In the rows, 128 means zero.
Here are made-up things, facts about them, and rows of numbers that follow some of those facts. Name the thing behind each unnamed row.

Named rows:
[127 152  79 126 140 129 112 124 111 114 154 143 114 122 112 148  97 141
 142 112 142 147 148 137 140  89 113 132 131 141 133 106 153  74 110 129
 131 135 129  91 131 118 140 109 101 110 113 124] : pibo
[124 123 111 132 152 152 118 121 100 106 131  71  92 111 150 111 115 116
 133 130 152 113 118 112  98  83 106 120 151 144  92 145 127 121 115 113
 117 139 149 108 155 124 147 136 115 113 119 126] : fletrin
[136 106 175 102 148 115 149 117 136 148 122  94 152 132 126 101 140 142
  90 137 151 145  83 135 116 112 146 113 124 113  98 130  86 129 123 117
 134 103 158 101 135 145 122 142 142 156 165 140] : soson
[152  76 126  79  15 212 138 137 155 136 136 161 110 130  88 107 163  75
 173 135 144 144 134   5 100 114 150 182 128  93 110 214 137 188 160 112
 152 141 140 236  75 155 149 145 129  89  95  58] : trera
[139 190  73 169 165 133 100 159 129 136 123 138  85 132 173 159 113 176
 161 112 138 118 199 109 152 138 103 135 140 157 161  91 160 139 101 156
 102 174 108 103 146  63 147 119 118  97  95 127] : zutul
[142 101 168 112 127 115 140 112 118 124 134  87 132 131 125 114 136 147
  87 121 160  98  91 148 115 117 167 121 111 104 101 124  65  93 119 134
 140 109 148  87 117 143 114 151 128 171 132 129] : vastis
[104  87 134 133  72 179 132 125 139 111 155 129 137 121 154 135 140  91
 142 123  81  82  89 147  98 167 174 130 102 109 164 176 138 132 140 118
 140 108 143 173 129 179 125 145 135  95 103  99] : vakla
[113  87 153 150  89 137 103 131 114 108 120 105 118 115 119 131 133  58
 117 139  86  93 136 129 106 162 123 149 107 102 165 182 145 156 124 146
 127 138 103 202 143 179 119 128 161 116  94  93] : gove
[138 167 108 171 144 186  95 145 113 126 106  46  47 113 206 112 141 177
 157 121 169  90 185  97 121 132 109 148 156 142 127 131 145 153 114 131
  71 172 144 125 134  74 140 158 140 106  72 131] : vanum
[116 111 186  96  87  70 142 122 123 128 122 182 188 158  47 134 128 110
  95 135 118 169 112 144 177 131 169 124  90  96 140 113 107  82 152 122
 155 118  97 151 112 200  99 131 118 149 162 144] : sturen
[127 181  76 150 158 151 120 144 101 108 144 129  87 107 170 124 133 140
 172 112 167 116 186  95 133 127 109 142 137 176 112 148 148 146 104 109
  81 167 103 113 137  55 164 127  90  94  98 147] : kodetrak
[118 115 169  94 100  59 157 112 126 128 125 210 201 156  55 131 122 107
 103 138  97 151  99 160 166 149 169 118 100  95 132 107  97 101 165 134
 167 105  98 144  94 175  89 121 119 155 158 137] : dridim
[137 170  63 146 178 176 128 146 152 132 150 117  90  88 189 147 138 149
 169 114 155 113 153 117 114 151 119 134 130 175 114 126 156 147 101 115
  97 147 131  87 139  46 167 131 106  90  98 132] : kluplil
[111  96 164 143  75 171 102 152 133 143 136 140 125 138 182 141 127 103
 116 131  47  85  83 109 113 139 153 143 136  99 207 155 128 170 149 162
 152 131 154 187 177 185 113 142 168  67 108  74] : flefom
[120 140  98 127 143 160 109 123 132 115 134  80 105 135 119 129 106 143
 141 117 163 143 140 126 120  90 101 126 143 148 123 132 158  99  97 105
 114 127 147 108 122 139 168 116 110 136 126 137] : tiklavas
[136 110 168 113 131 100 136 109 102 122 129  91 145 122 112  96 142 131
  87 131 168 132 104 139 127 103 148 116 120 108  93 136  74 110 111 126
 123 111 144 105 124 150 125 143 136 166 135 140] : trige
[123 171  93 158 180 193 119 149 134 135 150  97  96  88 240 127 149 159
 159 124 141 101 121 122 110 136 115 121 142 172 120 142 137 162 100 110
  84 142 156  94 180  59 162 144 122  73 100 141] : graplogral

There are 4 kinds of fact about the things: σ, β, ψ, Δ.
σ: belongs to class; β: refers to; ψ: uses; Δ: is of sort
{floskek,rogron,belizor,veril,nadosus,tutuklos,flazik,vavus,vastu,roskal,kagri,skunam,pogrol,drisir,deflol,papes,braval,ponebros,flibigrom,kodetrak,flanik,gotor,graplogral,gigro,gramobu,giklim,zutul,dredemek,viban,stimor,pabrer,ligo,letar,trulel,buti,vanum,gaklu,gipebul,kluplil,stuzek,pluklek,buplu} σ c
{mebror,flefom,satafol,lagistik,bratom,bise,suzir,trepe,trera,klimam,trestuk,sudra,pledroskom,tibaster,kapas,fadrer,plokles,giskos,studro,sidaki,vakla,dozugrak,dreflibe,sagra,gove,drosal,skezafi,klodros} σ b
{grukluri,trudelar,karil,keplu,lamom,trupes,vastis,fevutrom,rastika,netrutrol,nuga,trige,tedro,briruk,vudem,trapliplam,flidre,fiflavor,plibu,klafolim,rubun,skiklor,boskunen,fumi,grasil,tutan,tramusu,buklo,soson,gostur,vopluk} σ d
{tiklavas,flilik,labrem,fitri,fudren,zeda,dramakluk,tesem,nolom,stoflal,besteplok,stona,mebol,raste,lidel,rifimas,taplesu,pluza,rozuk,sofli,figrarom,fletrin,bifluk,nedril,moplikun,kazo,ropul,vibrubir,drusten,klobodro,pletrik,drasedal,grokliklur,rosezo,pibo,bratro} σ e
{grista,fludun,mustadru,grolifan,plepi,fupebru,skipon,pleskek,trufe,duri,sturen,vebil,plonarim,flifletrus,klepli,roskek,skunasko,tatrak,drimel,nutru,dridim,platun,gaflupo,tregrel,plitre,niflok,vodro,gopluflos,vopum,kaplagak,domuk,trisube,sola,drirolis,pulumo} σ a
flilik β: rifimas,giskos,labrem
trudelar β: sagra,buklo
karil β: trisube,nutru
grista β: gove
lamom β: gove
rogron β: graplogral,ponebros
veril β: soson,fiflavor
nadosus β: vebil
tutuklos β: tesem
dramakluk β: mustadru
plepi β: skezafi,satafol
bratom β: flefom,fitri
flazik β: roskal,fletrin
nolom β: trulel
fupebru β: mustadru
besteplok β: tesem,netrutrol,vakla
bise β: keplu
trufe β: fletrin
kagri β: pletrik,taplesu,viban
skunam β: sofli,vastu
stona β: niflok,grasil
pogrol β: niflok
suzir β: gaflupo
deflol β: gigro
papes β: nuga,vebil,fitri,raste
sturen β: moplikun,briruk
rastika β: trepe
plonarim β: nuga,fudren
flibigrom β: vodro
gotor β: fudren,stuzek
trestuk β: stoflal,vanum,skiklor
flifletrus β: flanik,drisir
sudra β: raste
tibaster β: giklim,domuk,klobodro
kapas β: soson,niflok,grasil,vastis,platun
fadrer β: drirolis
roskek β: vavus,raste
gramobu β: moplikun,floskek
bifluk β: rozuk,gopluflos,roskal
zutul β: vastis
dredemek β: satafol
tatrak β: grukluri,gigro,fumi
drimel β: figrarom,stoflal
vudem β: drisir
dridim β: plokles,pleskek
studro β: flefom,fumi,klepli
sidaki β: klimam
flidre β: plokles
plibu β: satafol,klepli
tregrel β: trera
plitre β: klafolim,domuk,taplesu,trige
pabrer β: domuk,moplikun,labrem
dozugrak β: gaflupo
letar β: giskos
vopum β: briruk
dreflibe β: drosal
buti β: plokles
gaklu β: plokles,labrem
boskunen β: fiflavor,grukluri,gigro
tutan β: soson,kazo
tramusu β: pluklek,mustadru,vopluk,mebror,vakla
rosezo β: netrutrol,fumi
sola β: pletrik,platun
pibo β: soson,braval,fletrin,gigro
gostur β: rubun,gove,pulumo,bratro
buplu β: drirolis,drisir,bratro
mebror ψ [rosezo,pluklek,rozuk]
flefom ψ [sudra,belizor]
lamom ψ [keplu,gigro,bratro]
fludun ψ [vebil,domuk,kodetrak,gipebul,dozugrak]
rogron ψ [sudra,tramusu]
zeda ψ [suzir,tiklavas]
grolifan ψ [niflok,drosal,platun]
tesem ψ [soson,roskal]
plepi ψ [klodros,trudelar,drusten,labrem,pledroskom]
nolom ψ [grukluri,duri]
vavus ψ [rosezo,pluza,dramakluk]
skipon ψ [bise,drasedal,drusten,fumi]
vastu ψ [niflok,drosal,vastis]
skunam ψ [pluza,rozuk,tiklavas]
stona ψ [plitre,tiklavas]
mebol ψ [kazo,papes,vodro,gaflupo]
drisir ψ [pleskek]
raste ψ [lidel,pleskek]
braval ψ [pledroskom]
plonarim ψ [moplikun,sofli,trupes,skiklor,gaflupo]
ponebros ψ [pluza,soson,pletrik,bratom,flibigrom]
netrutrol ψ [fletrin]
flanik ψ [grista,trera,stuzek]
gotor ψ [trestuk]
tedro ψ [papes,gaklu]
kapas ψ [stoflal]
roskek ψ [dridim,flidre]
skunasko ψ [trisube]
gramobu ψ [rosezo,pabrer]
giklim ψ [graplogral,sudra]
zutul ψ [fadrer,satafol,drirolis,trupes,tramusu]
nutru ψ [sidaki,rifimas,flidre]
plokles ψ [trisube,nedril]
trapliplam ψ [vastis,trige,dridim,platun]
studro ψ [stuzek]
ropul ψ [pluza,flifletrus,gopluflos]
plibu ψ [kagri,nuga,sudra,karil,trera]
vibrubir ψ [trufe]
letar ψ [soson,graplogral,vebil,trera]
klobodro ψ [grasil,trige,viban]
dreflibe ψ [stuzek]
kaplagak ψ [drimel,kluplil,viban]
gove ψ [kazo,fevutrom,stimor,pulumo]
vanum ψ [pogrol]
boskunen ψ [suzir,ligo]
tutan ψ [rozuk,trulel,lidel]
grokliklur ψ [moplikun,mustadru]
sola ψ [fevutrom,drosal]
skezafi ψ [rastika]
buplu ψ [buti,stuzek]
[floskek,mebror,flilik,trudelar,satafol,fudren,karil,grista,veril,tutuklos,plepi,vavus,skipon,vastu,bise,trufe,kagri,drisir,suzir,deflol,trepe,plonarim,flanik,rozuk,klimam,nuga,sofli,sudra,pledroskom,graplogral,briruk,gigro,fadrer,gramobu,giklim,bifluk,plokles,platun,viban,kazo,fiflavor,tregrel,pabrer,drusten,gopluflos,kaplagak,buti,domuk,gaklu,skiklor,trisube,grokliklur,tramusu,buklo,kluplil,soson,vopluk,buplu,pulumo] Δ f
[grukluri,tesem,roskal,fevutrom,braval,netrutrol,trige,tibaster,tedro,zutul,letar,klobodro,trulel,sagra,grasil,pibo] Δ j
[tiklavas,pogrol,papes,sturen,ponebros,klepli,roskek,dredemek,drimel,studro,flidre,niflok,vibrubir,vodro,gove,vanum,rosezo,gipebul] Δ i
[labrem,fitri,lagistik,rogron,belizor,nolom,stoflal,fupebru,stona,mebol,raste,lidel,rifimas,vebil,rastika,taplesu,pluza,flifletrus,skunasko,tatrak,dridim,moplikun,trapliplam,giskos,sidaki,klafolim,ligo,vopum,drasedal,fumi,tutan,sola,skezafi,stuzek,gostur,pluklek,klodros] Δ g
[flefom,vastis,skunam,flibigrom,vakla,rubun] Δ l
[keplu,lamom,zeda,nadosus,bratom,pleskek,duri,trera,kodetrak,gotor,nedril,gaflupo,ropul,plibu,plitre,dozugrak,pletrik,dreflibe,boskunen,bratro] Δ h
[fludun,mustadru,grolifan,trupes,dramakluk,flazik,besteplok,trestuk,figrarom,kapas,fletrin,nutru,vudem,stimor,drosal,drirolis] Δ k

Rows to name:
No name comes twice in this set of rows, the named rows included.
[144 116 176 128 132  86 121 123 114 142  98 109 139 146 100 115 121 156
  77 133 154 137 129 137 150 112 128 125 130  93 128  96  94 112 116 158
 134 128 127 107 114 156 103 128 156 183 150 133]	tedro
[182  83 148  38  50 136 169 135 223 176 109 198 159 158  18 146 143 124
 122 137 161 198 113  55 142 145 183 164  98  81  94 123 105 143 169 128
 194 117 130 160  43 170 118 131 114 159 152  85]	tregrel
[133 187  71 164 177 153 115 156 168 150 107 110  78 134 176 171 116 178
 168 111 135 112 188 123 137 163  85 136 147 164 153  83 176 152 108 148
  98 159 115  89 130  61 158 106 120 118 120 129]	gramobu
[131 138 183 121 130  54 120 135 102 152 100 169 148 174  99 126 110 154
  86 132 122 175 142  97 185  64 116 122 150 106 147  78  94 131 139 169
 140 149 109 119 154 152 105 119 142 143 165 138]	plibu
[134 133 170 127 135  54 127 119 115 134  85 140 136 179  71 121 104 150
  96 130 141 157 147 132 175  97 110 115 140 113 132  77 107 122 131 155
 134 140  99 112 111 153  99 111 132 182 164 144]	boskunen
[107  96 147 148  79 154 111 125 123 120 122 131 125 133 137 116 138  82
 136 139  67  89 117 149 105 160 124 149 134  98 172 165 140 168 152 146
 136 115 135 207 125 160 103 127 168 115 101 100]	skezafi
[120 151  86 126 143 127 115 128 122 111 135 111 107 142 103 147  97 138
 146 112 155 160 158 126 142  92 106 128 137 148 141 113 167  77 103 116
 123 139 125 100 122 130 154 105  93 132 127 144]	rosezo
[184 161  54 188 143 110 137 148 143 162 128 118  98  86 182 172 142 182
 165 112 107 130 203 102 113 139  83 115 132 167 140 100 196 117 103 157
 137 167  70 102 162  29 144 123 152 131 133 106]	buplu
[119 198  94 171 180 140 100 165 112 146 138 184  95 125 209 153 106 185
 156 114 104 105 167 110 158 118 106 129 165 163 178  86 141 172 118 163
 100 167 120  98 180  53 149 117 125  72 106 128]	rogron
[137 180  71 150 155 163 116 143 130 116 144 111  87 104 178 140 136 155
 165 107 166 115 189  96 130 131 128 139 127 174 114 140 149 130  99 113
  87 165 108 106 144  72 172 133  97  94  92 137]	gipebul
[133 136 165 132 128  73 135 118 142 146  87 138 146 182  81 133 103 165
  99 126 117 153 135 148 165 123 112 114 144 108 145  76 112 118 126 163
 137 117 123 106  97 144 109 102 136 205 176 138]	tutan

Now the same things, written a new way:
Some things and their rows:
[127 136  91 157 127 136 128 150 171 146  92 158 148 133  73 124  96 140
 162 120 174 104 101 117 107  87 111 110 117 108 122 103  99 120 101 169
 147 154  92 121 143 128  99] : mebror
[125 120  92 150 127 122 117 142 165 210  88 125 158 143  89 114 115 164
 158  92 140 149 132 114 167 105 134 133 133 103 147 135 113 142 134 172
 131 139 133 141 140 122 124] : gotor
[124 144  54 135 151 100  97 137 150 167  45 167 149 173  72 130 121 159
 160 112 187 152 101  83  74  24 135  27 123  70 108  99  61 120 146 133
 129 183  71 146 151 144 100] : plokles
[131 119 124 150 135 114 121 147 173 190  93 146 190 135 101 114 101 128
 164  77 150 119 131 117 173 125 127 102 129 106 155 132 133 130 145 168
 162 150  87 164 156 132 154] : vastis
[125 117  96 152 127 138 125 151 163 155 105 153 156 123  93 133 105 132
 174 115 161 112 109 105 117  91 106 100 114  98 127  93 110 121 103 172
 150 159 108 127 149 128 101] : vakla
[122 137 102 153 136 136 122 144 158 210  81 132 156 153 104 113 119 155
 136 109 143 148 140 107 173 118 127 125 146  92 135 146 112 144 116 176
 142 136 126 143 142 107 121] : flazik
[109 119  81 156 140 156 131 157 158 191  83 141 134 133  92 114 118 154
 169 118 150 125 136  92 121  79 117 114 131 106 113 123  93 134  87 171
 144 150 124 117 139 104 101] : bise
[134 122  94 160 136 138 115 149 163 152  87 159 156 127  90 121 101 131
 168 120 166 134 115 103 111  91 117 103 128 104 126 102 103 138 107 177
 158 147 109 111 140 122  98] : lagistik
[142 143 123 148 143 127 119 149 179 181  83 158 184 153  96 103  99 124
 152  81 147 111 133 117 177 121 142 111 147 105 158 143 132 139 141 171
 165 146  88 157 154 125 145] : fiflavor
[117 131  86 139 139 109  87 131 146 216  57 130 135 193  95 101 127 179
 126  73 146 199 145  96 152  72 159  86 127  90 133 151 116 157 181 133
 133 146  98 165 143 150 170] : dridim
[132 127  99 150 131 126 116 146 172 169 112 156 160 138  85 115 102 140
 155  97 149 128 122 122 141  95 128 120 127 117 141 126 126 139 143 162
 162 146  96 146 153 138 151] : floskek
[138 153 143 141 148 144 128 155 171 195  92 149 180 165  97 111  98 109
 148  82 149  99 128 117 179 116 135 114 151  92 147 161 144 137 137 189
 168 133  88 153 164 126 143] : soson
[114 131  98 153 128 135 118 148 162 205  88 134 140 146  86 112 119 167
 151  91 142 133 133 109 160  95 137 137 133 119 132 136 112 149 127 162
 138 144 123 142 140 116 143] : tutuklos
[139 120 112 150 138 129 111 152 157 180 112 150 169 147 100 117 107 131
 165  89 144 140 118 119 147  96 131 112 127  97 144 124 136 142 152 176
 153 142 105 141 153 152 141] : kodetrak
[136 117 115 147 138 117 113 152 175 197  89 147 194 142  97 111 105 138
 166  72 149 132 121 120 162 113 132 114 123 103 163 132 137 133 156 178
 166 138  95 152 156 141 145] : keplu
[137 121 118 153 133 115 103 140 157 178 119 142 166 151  99 107 103 137
 143  80 131 160 131 126 174 110 142 116 120 100 161 135 157 150 177 156
 150 128 102 161 148 160 173] : duri
[140 124 120 153 130 114 102 157 170 198  80 159 185 138  94 115  93 135
 151  82 150 147 125 113 167 130 133 123 127 118 145 129 126 156 153 178
 175 137  89 155 151 133 156] : fevutrom

Name these rows:
No name comes twice in this set of rows, the named rows included.
[109 135  94 147 134 127 122 154 158 212  81 131 137 160  78 113 122 175
 150  90 147 139 131 112 145  86 134 137 117 112 122 146 118 134 130 165
 137 141 108 140 142 129 146]	pabrer
[128 124  69 158 114 117 104 165 167 166  94 169 152 101  71 130  91 151
 166 130 157 141 103 118 118 100 110 151 112 135 112  85  72 157  99 179
 152 150 113 130 133  98 111]	gove
[121 138 114 152 130 145 117 146 155 210  98 124 135 170  94 102 114 156
 125  80 134 140 147 113 196 116 147 135 150 103 144 169 141 156 140 160
 140 133 119 159 139 125 170]	trufe
[122 135  93 152 138 131 112 162 152 219  89 147 139 146  88 108 111 155
 129 107 138 153 141 109 167 112 132 145 142 115 121 152 113 166 109 177
 151 132 120 147 132 112 142]	pogrol
[128 127  92 155 126 127 118 155 174 177 108 148 161 132  79 108 102 152
 161  97 142 124 117 128 144  96 128 142 111 125 142 125 124 141 142 158
 155 142  98 142 151 139 145]	drisir
[131 143 107 147 135 128 109 158 141 169 122 162 129 151  80 105  94 137
 112 106 152 164 132 134 149 104 130 120 107 107 119 140 150 166 138 161
 153 118  90 147 147 150 154]	tiklavas
[117 126  97 151 128 133 111 156 159 226 117 120 143 151  87 100 118 179
 149  73 112 153 139 126 178  87 148 176 123 131 139 147 136 158 164 166
 146 132 122 147 154 136 179]	grista
[145 145 100 155 129 112 103 139 165 177 119 154 185 147  91 103 101 143
 135  96 129 152 111 144 164  92 144 133 139 109 165 130 132 163 189 152
 152 133 104 159 162 154 157]	fludun
[122 127 109 145 124 122 119 147 154 218  98 118 140 167  90 108 115 172
 131  78 130 157 136 124 178 108 138 141 123 104 145 151 148 147 158 165
 134 124 121 155 137 149 157]	plitre
[115 129 107 150 127 137 127 150 161 215  96 118 148 158  86 115 123 158
 156  89 149 129 123 111 157  96 127 133 125  96 130 145 128 124 127 177
 133 140 118 137 146 131 135]	flibigrom
[126 138  96 154 109 130 108 140 170 206 106 123 145 152  84 114 109 175
 136  83 128 152 124 128 199 108 152 165 132 124 150 124 113 161 160 154
 136 144 129 161 153 116 168]	plonarim
[137 155  91 152 131 109 106 158 175 174 108 166 166 144  73 110  90 148
 141 109 150 134 107 136 140 104 132 140 127 112 141 130 109 169 146 170
 156 136  93 148 144 138 128]	ponebros
[140 116 123 148 113 119 101 140 158 187 122 133 160 144 101 122 104 151
 140  78 136 166 121 125 182 117 136 125 112 102 149 114 147 145 171 164
 148 133 107 159 150 144 183]	gaflupo
[122 128 109 147 139 122 114 156 179 234  62 136 174 151  95 107 113 152
 167  70 143 146 139 110 177 106 145 146 141 116 142 155 115 149 136 178
 150 130 111 143 149 118 135]	rastika

